Each row has two labels, one from each of two sets.
[-1.24 -0.75  0.19 -0.21 -0.02  1.64 -1.25 -4.86 -0.01  1.01  1.03 -0.23
 -0.11 -3.02  0.49  0.08 -0.91  1.38 -1.03 -1.05  0.52  0.81  2.62  0.83
  2.10  1.45  1.68  0.45  0.65  0.84 -1.71 -1.35 -0.50 -0.89  0.40 -0.44
 -0.22  2.06  0.88  1.93  0.77 -1.00]	[91]/<84>
[-0.68  0.65 -0.04 -0.73 -0.73 -0.23  1.10 -1.72  0.43  0.56  0.79  0.06
 -0.53  1.05  0.29 -0.47 -0.52  2.17  0.29 -1.83  0.01  0.63 -0.75 -1.76
  1.79  0.27  0.43 -0.39  1.03 -1.23 -1.35 -0.39 -1.94 -0.98  1.84 -1.39
  0.30  1.01  2.03 -2.96  2.28 -1.05]	[92]/<84>
[-0.80 -0.42 -0.20 -1.03 -0.79  1.14 -0.33 -3.54 -0.59  0.67  0.73 -0.30
 -1.38  1.04  0.09 -0.06  0.35  2.23  1.10 -0.35 -0.16  1.27  0.10 -0.61
  1.15  0.93  0.51 -0.45  1.80 -1.17 -0.58 -1.26 -1.03 -0.20  1.24 -1.10
 -0.74  0.93  2.42 -1.80  1.24 -1.81]	[92]/<84>
[-0.58  1.10 -0.13 -1.62 -1.76  1.81 -0.62 -4.50 -0.61  0.22  0.96 -0.41
 -0.38  1.29  0.80  0.32 -0.36  3.10  0.05 -0.92 -1.09  1.24  0.52 -1.19
  3.15 -1.20  0.96  0.51  1.12 -0.62 -0.78 -0.49 -0.86 -0.70  0.84 -0.81
 -0.54  2.18  0.71 -2.39  1.25 -2.33]	[92]/<84>
[-0.78  4.54  0.73  0.97 -0.37  0.50 -0.19 -4.48 -0.03  0.87  1.23 -0.68
 -0.67  3.28  0.13 -0.71 -1.07  0.04 -0.35 -0.80 -1.45  0.72  3.62 -0.76
 -0.43  1.72  0.10  0.87  0.45  1.58  0.06 -1.17 -1.57 -1.14  0.93  0.39
  0.14  0.12  3.14  1.15  2.33 -0.25]	[91]/<84>
[-2.08 -1.46 -0.11  0.96 -1.21 -0.87 -0.73 -3.64 -0.09  1.03  0.14 -1.04
 -0.03  1.56 -0.03 -0.06 -0.72  0.60  0.33 -0.69  2.62  0.49  0.41 -0.03
  0.55  3.83 -0.18  0.79  0.49  1.17 -1.94 -0.98 -1.49 -0.73  1.30 -0.36
  0.44  1.17  2.55 -0.16  2.09 -0.23]	[91]/<84>
[-0.79  0.52  0.94 -0.92 -0.83  1.57 -0.38 -3.46 -0.57  0.72  0.91  1.45
 -0.80  2.05  0.14 -1.28 -0.19  1.49 -0.86 -0.76 -0.26  1.91  0.93 -0.12
  1.27  1.20  2.00 -0.88  0.78 -0.80  0.87 -0.06 -0.86 -0.76  1.04 -0.66
 -0.81  1.04  2.44 -1.25  1.39 -1.74]	[92]/<84>
[-0.65  0.07 -1.29 -0.65 -0.49  1.37 -0.35 -2.18  0.26  0.10  1.04 -0.28
 -0.67  0.87 -0.32 -0.35  0.24  1.64  1.18 -1.08 -0.49  1.20 -1.05 -0.69
  1.71 -0.41  0.80 -0.20  1.02 -1.79 -1.32 -0.79 -1.25 -0.94  1.73 -1.20
 -0.49  1.37  1.05 -2.35  1.32 -1.29]	[92]/<84>
[-1.54  2.84  0.10  0.71 -0.59  1.90 -1.05 -6.36 -0.87 -1.77  0.00 -0.37
 -0.59 -0.80  0.39  1.19 -0.68  2.41  2.42 -0.68 -0.80  0.94 -0.05  0.89
  3.00 -2.43  0.32  1.17  0.61  0.38 -3.59 -0.84 -0.25 -2.01  0.91 -0.11
  0.31  1.93  0.06  0.84  1.81 -2.20]	[95]/<84>
[-0.99  0.39  0.65  0.47 -1.09 -0.72 -0.60 -4.38 -0.14  1.23  0.96 -0.76
  0.12  2.92  0.38 -0.19 -0.99 -0.85  1.02 -0.92  1.00  1.63  2.10  1.27
  0.48  2.50  0.59  1.18  0.63  0.91 -2.67 -0.66 -1.66 -0.91  1.13 -0.23
 -0.41  0.71  2.48  0.79  1.90 -1.41]	[91]/<84>
[-1.24 -0.05  1.08 -0.90 -1.72  1.39 -1.01 -6.58  0.29  1.63  1.08 -0.93
  0.23  4.73  0.86 -0.98 -1.12  0.24  1.37 -0.79 -1.21  1.91  6.28  0.19
 -0.06  1.61  2.61  1.76  4.74  0.47 -1.23 -0.80 -1.70 -0.47  0.98  0.33
 -1.92  1.47  5.11  2.20  2.43 -1.08]	[91]/<84>
[-1.67 -0.55  0.51  1.55  1.06  1.97 -0.55 -1.08 -0.38 -1.41  0.42  0.72
 -1.46 -1.13  0.49  0.46  0.19  2.10 -3.78  0.50 -1.40 -1.87  1.47 -4.13
  4.32 -2.78  0.35 -0.27 -2.01  0.14  1.40 -2.55  0.01 -2.02  1.83 -0.99
  0.57  0.45 -1.33 -0.80  1.17  1.32]	[85]/<85>
[-0.83  2.89  0.81  0.19 -1.19  1.68  0.29 -4.54 -1.29  0.31  0.99 -0.01
 -0.69 -0.20 -0.91 -0.79 -0.21  2.33  2.25 -1.29  0.23  0.93  1.94 -0.88
  1.80 -1.52 -0.86  1.58  0.96  1.28 -0.77 -0.74 -1.27 -1.37  0.52  0.52
  0.42 -0.12  1.35  0.65  1.12 -3.21]	[85]/<84>
[-1.27  1.81  0.98  0.35 -0.87  1.59 -0.08 -6.09  0.20 -0.09  1.43  0.07
 -0.49  2.13  1.02 -0.11 -1.50  1.10 -2.13 -1.63 -0.90  0.84  4.05 -1.00
  1.21 -0.25  1.49  2.17  0.80  1.64 -2.65 -1.07 -1.85 -2.12  0.73  0.10
 -0.05  0.76  3.02  0.79  3.57 -2.04]	[91]/<84>
[-2.35 -1.88  0.63 -0.61 -0.24  3.46 -1.61 -2.56  0.04 -0.33 -0.06 -0.66
 -1.12 -1.57 -0.58 -0.67  0.76  4.45 -6.47  0.55 -0.62 -0.39  2.67 -2.38
  3.07 -0.52  2.33 -0.64  0.18 -0.38  0.13 -1.01 -0.72 -0.98  0.44 -1.25
 -0.18  3.29 -0.44 -1.30  0.26 -0.85]	[92]/<85>
[-2.44  2.33 -0.47  1.43 -0.42  0.11 -0.06 -8.42  0.10 -1.08  1.02 -0.50
 -0.15  0.58  1.30 -0.78 -1.23  2.54 -4.38 -0.75  1.33  1.58  1.32  0.68
  2.64  1.85  0.54  0.21  1.13  1.81 -2.05 -1.59 -0.62 -0.86 -0.23 -0.53
 -0.76  2.29  3.26  0.40  2.29 -1.34]	[89]/<84>
[-1.07 -0.91  1.35 -0.85  0.34  3.16 -0.21 -1.84 -0.43 -1.01  0.49 -0.37
 -1.40 -1.27 -0.58  0.22  0.96  4.09 -0.85 -0.50 -0.59 -0.22  1.51 -3.14
  2.73 -0.74  0.68 -0.57  0.34 -1.16  1.40 -0.90  0.11 -0.31  0.77  0.05
  0.44  1.89 -0.16 -1.29 -0.25 -1.66]	[92]/<85>
[-0.30  0.90 -0.01 -2.12 -0.91  2.11  0.49 -3.78 -1.34  0.84  0.45  0.76
 -0.40  1.40  0.38  0.25 -0.08  2.79  0.30 -1.36 -0.47  1.26  0.65 -1.86
  1.48 -1.26  1.00 -0.15  1.49 -2.71 -0.28 -0.65  2.46 -0.02  1.20 -0.59
 -0.53  1.75  1.45 -2.25  2.24 -2.62]	[92]/<84>
[-0.89  1.32  0.62 -1.23 -0.66  1.90 -0.35 -3.02 -0.41  0.78  0.76  0.00
 -0.51  0.33 -0.24 -0.16 -0.11  2.36  1.08 -0.77 -0.75  1.26  0.51 -1.15
  2.03 -1.36  0.97  0.82  1.20 -0.57 -0.82  0.20 -0.75 -0.52  0.98 -0.31
 -0.09  1.23  0.77 -1.27  1.59 -3.70]	[92]/<84>
[-2.35 -1.99  0.89  1.29 -0.58  0.97 -1.86 -1.90  0.46  0.04  0.62 -1.05
 -1.25  0.68  1.03  0.07 -1.07 -0.52 -5.77 -0.68 -0.87 -0.94  3.47 -2.12
  0.90  2.69  1.72  0.86 -1.80  1.36  0.74 -1.40  0.13 -1.34  1.32 -0.97
 -0.08  2.21 -1.10  1.18  0.60  0.96]	[91]/<85>
[-1.20  2.09  1.20  0.43 -1.32  0.51 -0.76 -5.93  0.75  0.51  0.61 -0.08
 -0.21  3.78  0.92  0.18 -1.32  0.21  1.54 -1.22  0.02  1.09  2.78  1.37
 -0.47  1.27  0.87  1.06  0.84  0.61 -2.56  0.00 -1.89 -0.92  2.22 -0.64
 -1.15  0.67  4.28  1.73  2.96 -0.92]	[91]/<84>
[-0.72  0.68 -0.21  0.12 -0.31  1.35  0.57 -5.61 -0.03  0.60  0.86  0.08
 -0.48  2.03  0.08 -0.37 -0.47  1.69  1.13 -1.18  0.34  0.99  2.87 -0.38
  0.58  1.46  0.51  1.45  0.83  0.88 -1.51 -0.20 -2.43 -1.16  1.47 -0.16
 -0.32  0.33  3.04  0.47  2.86 -1.40]	[91]/<84>
[-0.78 -1.30  1.06  0.34 -1.30  0.53 -0.51 -4.40  1.45  1.24  0.89 -0.58
 -0.62  2.57  0.24 -0.55 -0.27  0.19  0.11 -0.77  1.10  0.93  2.93  0.15
 -0.22  3.36  1.41  1.20  0.94  1.36 -0.54  0.08 -1.87  0.77  1.40 -0.10
 -0.55  0.56  2.67  0.78  1.62 -1.18]	[91]/<84>
[-0.64 -1.98  0.75 -0.27  0.05  0.88 -0.86 -4.83  0.39  0.96  0.93 -0.36
 -0.36  3.21  1.69 -0.25 -1.20  1.16 -2.27 -0.49 -0.64  0.67  4.19 -1.41
  0.76  1.60  2.29  1.71  0.02  1.90 -1.57 -1.24 -1.78 -0.10  0.02 -0.38
 -0.19  2.05  2.98  0.95  2.45  0.28]	[91]/<84>
[-1.27 -0.71  0.65  0.59  1.24  2.22 -1.89 -3.89  0.31 -0.65  1.40 -0.20
 -0.67  1.92  1.46 -0.31 -0.59  0.39 -5.18 -0.48 -1.90 -0.59  4.59 -2.04
  1.22 -0.82  2.69  1.05 -0.96  1.08  0.30 -2.00  0.34 -1.37  0.82  0.00
  0.01  1.18 -0.97  2.14  0.07  1.58]	[91]/<85>
[-0.50 -0.19  1.06  1.45  0.23 -0.42 -0.66 -4.79  0.17  0.78  1.10 -0.19
 -0.62  4.35  1.05 -0.56 -1.64 -0.16 -2.19 -0.61 -2.07  0.48  4.56 -0.66
  0.40  1.30  1.50  1.26  0.06  1.50 -0.69 -0.91 -0.92 -1.22  0.82  0.24
 -0.57  0.42  2.53  2.12  2.46  0.70]	[91]/<84>
[-0.38  0.92  0.65 -1.50 -0.50  0.69  0.16 -2.69 -0.12  0.53  0.81  0.11
 -0.63  1.31  0.05 -1.19  0.13  2.71  0.89 -1.55 -0.66  1.05 -0.49 -0.63
  0.95 -0.11 -0.05 -0.25  2.48 -1.31  0.16 -1.17 -1.07 -0.89  2.04 -1.00
 -0.11  0.62  2.19 -2.85  2.37 -1.18]	[92]/<84>
[-0.14  0.36  0.06  1.37  0.53  0.98 -0.96 -7.12 -0.66  0.29  1.25  0.21
 -0.77  2.74  0.70 -0.30 -2.04  0.85  0.90  0.01  1.22  1.60  3.15  1.16
  0.84  1.76  0.75  0.85 -0.50  1.15 -1.68 -1.07 -1.02  0.18  0.53 -0.18
  0.90  1.45  3.66  3.43  1.97 -0.33]	[91]/<84>
[-1.72 -0.20  0.75 -0.44 -1.17  0.70 -0.98 -1.24  1.06 -1.02  0.94 -0.25
 -0.97  0.00  0.29 -0.66  0.78  2.76 -5.61 -0.55 -1.46  0.43  1.19 -2.78
  1.40 -0.47  2.09  0.01  0.04 -0.17  2.65 -2.50  0.51 -1.18  0.08 -0.38
 -0.11  1.60 -1.29 -2.44  0.11 -1.16]	[92]/<85>
[-2.26 -2.99  0.88  1.22  0.03  2.56 -1.97 -5.61 -0.94 -1.75  0.75 -1.28
 -0.88 -2.71 -0.32  1.02 -0.63  3.46 -1.97 -0.06  1.62 -1.12 -0.69 -0.96
  5.01  0.83  0.97  0.56 -0.32  1.44 -0.91 -2.50  0.89 -0.51  0.22 -0.43
  0.76  2.54 -2.49  1.28 -1.25 -0.50]	[89]/<85>
[-1.66  0.35  1.00 -0.91 -1.29  3.17 -1.69 -3.29 -0.67 -0.38 -0.21 -1.04
 -1.19  0.33 -0.12 -0.25  0.71  2.90 -3.88 -0.08 -2.24  0.56  3.20 -2.82
  1.68 -1.65  2.36  0.34 -0.06 -0.26  1.95 -1.98  0.53 -0.58 -0.17 -1.21
 -0.36  1.36 -0.75 -0.88  0.78 -2.27]	[92]/<85>
[-1.60  1.04  0.10  1.08 -0.90 -1.13  1.26 -5.47 -0.32 -2.15  0.56 -0.54
 -0.60  3.08  1.40 -0.30 -0.92  0.29 -2.73 -0.62 -1.31  0.83  1.70  1.71
  0.61  2.36  1.49  1.23  0.78  1.02 -1.59 -1.12 -0.75 -1.25  0.45 -3.48
 -0.13  1.18  1.68 -0.23  2.15 -0.01]	[91]/<84>
[-1.91 -0.75  0.99 -0.81 -0.63  1.57 -0.30 -1.32  0.05 -0.24  0.65 -0.26
 -0.74 -0.38 -0.24  0.06  0.04  2.79  0.87 -0.97  0.40  0.23  0.00 -3.03
  1.89 -0.13  1.01 -0.16  0.34 -1.41 -0.90 -1.03 -1.25  0.44  2.70 -1.27
 -0.76 -0.08  0.77 -2.83  1.65 -0.95]	[92]/<84>
[-0.83  1.68  0.24 -1.07 -0.66  1.89 -0.64 -5.17 -0.37  0.33  1.21 -0.28
 -0.88  1.25  0.25 -0.05 -0.25  2.62  0.72 -1.22 -0.93  2.17  1.88 -0.29
  1.88 -0.23  0.85  0.69  0.13 -0.65 -0.70 -1.37 -1.43 -0.65  1.71 -0.76
 -0.20  1.87  1.76 -1.09  1.98 -1.89]	[92]/<84>
[-0.68  2.05  0.27 -0.40 -1.68  0.57  0.81 -4.71  0.27  1.02  1.19 -0.31
 -0.54  2.21 -0.46 -0.19  0.05  2.87  1.81 -1.22 -1.51  1.69  0.16  0.49
  1.04 -1.13  0.38 -0.32  3.29 -0.72 -0.48 -0.40 -1.82 -0.70  1.51 -0.60
 -0.33  1.49  3.00 -3.31  2.75 -3.90]	[92]/<84>
[-1.67 -0.94  0.42 -0.84 -0.85  3.13 -2.23  0.71 -0.18 -1.04  0.05 -0.28
 -1.39 -1.77 -0.80  0.40  1.23  1.38 -2.29  0.31 -0.36  1.64 -0.11 -2.01
  1.64 -2.13  1.97  0.28 -1.77 -1.08  0.72 -0.68  0.91 -1.04  0.94 -0.82
 -1.03  1.74 -3.29 -1.55 -0.68 -0.35]	[92]/<85>
[-0.81  0.84  0.04 -0.72 -0.78  2.39 -0.50 -3.65 -0.32  0.03  0.66  0.13
 -1.10  1.05  0.10  0.28 -0.08  2.92  0.36 -1.08 -0.37  2.08  0.44 -0.75
  1.56 -1.39  0.62 -0.54  1.70 -0.92 -0.46 -1.28 -1.20 -1.32  1.14 -1.09
  0.05  1.02  2.80 -1.81  2.90 -2.37]	[92]/<84>
[-1.77 -1.11  1.01  0.42 -1.79  0.43 -0.95 -8.26  0.19  1.06  0.89 -0.34
 -0.65  3.30  0.52  0.00 -1.35 -0.07 -1.02 -0.17  0.60  1.48  4.62  1.41
 -0.19  2.14  1.81  1.45  0.82  1.23 -3.08 -0.52 -1.97 -0.64  0.55  0.11
 -0.99  1.46  3.93  2.26  2.49 -0.47]	[91]/<84>

Each row has two labels, one from each of two sets.
[-0.74  1.16  0.59  0.08  0.52 -0.18 -0.13  0.67  0.43  3.28  0.88  0.48
 -2.69 -0.13 -0.43 -0.56  2.56 -0.82 -0.50 -0.31 -1.69  1.13 -2.03 -0.02
  1.88 -0.87 -1.01  1.71 -0.34 -1.87  0.37 -3.22  0.78 -0.42  0.75 -0.22
 -0.13  4.27 -1.96 -0.19 -1.02 -1.14]	ZD/SM
[ 0.18  1.47  0.61 -0.10 -0.03 -0.49 -0.39  1.45  1.32  3.33  0.69  0.37
 -2.90  0.11 -0.63 -0.76  2.14 -0.49 -0.21  0.65 -1.56  0.20 -2.47 -0.05
  1.69 -0.58 -1.40  2.10 -0.21 -1.79  0.09 -2.28  0.90  0.13  0.33 -0.51
 -1.01  3.65 -2.03 -0.67 -0.37 -0.45]	ZD/SM
[-1.83  0.99  0.11  0.05 -3.71 -0.75 -0.18  0.93  0.80  3.33  1.19  0.30
 -1.39 -0.36 -0.42 -0.16  4.07 -0.35 -0.78 -0.91 -2.28  0.37 -0.51 -1.39
  2.02 -0.32 -1.41  3.84 -1.16 -0.52  1.04 -2.41  1.03  0.27  1.08 -0.08
  0.12  4.34 -2.42 -0.06  0.99 -1.68]	ZD/SM
[-1.40 -0.75  0.34  0.60  1.59  0.94 -0.01  0.67  0.84  0.74  2.29  0.98
 -2.38  0.39 -0.92 -0.39  4.14 -1.17 -0.26  1.18 -0.93  0.24 -3.16  0.36
  2.06 -1.11 -0.63  2.79  0.02 -2.74  0.80 -5.56  0.50 -0.23 -0.13 -1.45
 -0.72  4.42 -2.27  0.90  0.50 -1.72]	ZD/Dz
[ 0.56 -4.06 -0.04  0.58  2.82  2.22 -0.39  0.77  0.41 -0.20  2.38 -0.77
 -1.41 -0.68 -0.09  0.04  2.32 -0.88  0.75 -1.11 -0.05  1.29 -1.16 -0.59
  1.19  0.02 -1.84  0.48 -0.14 -1.49 -1.35 -5.04 -0.22 -0.85 -1.57 -0.69
 -0.36  3.46 -2.30  0.27  0.68 -0.79]	JN/Lt
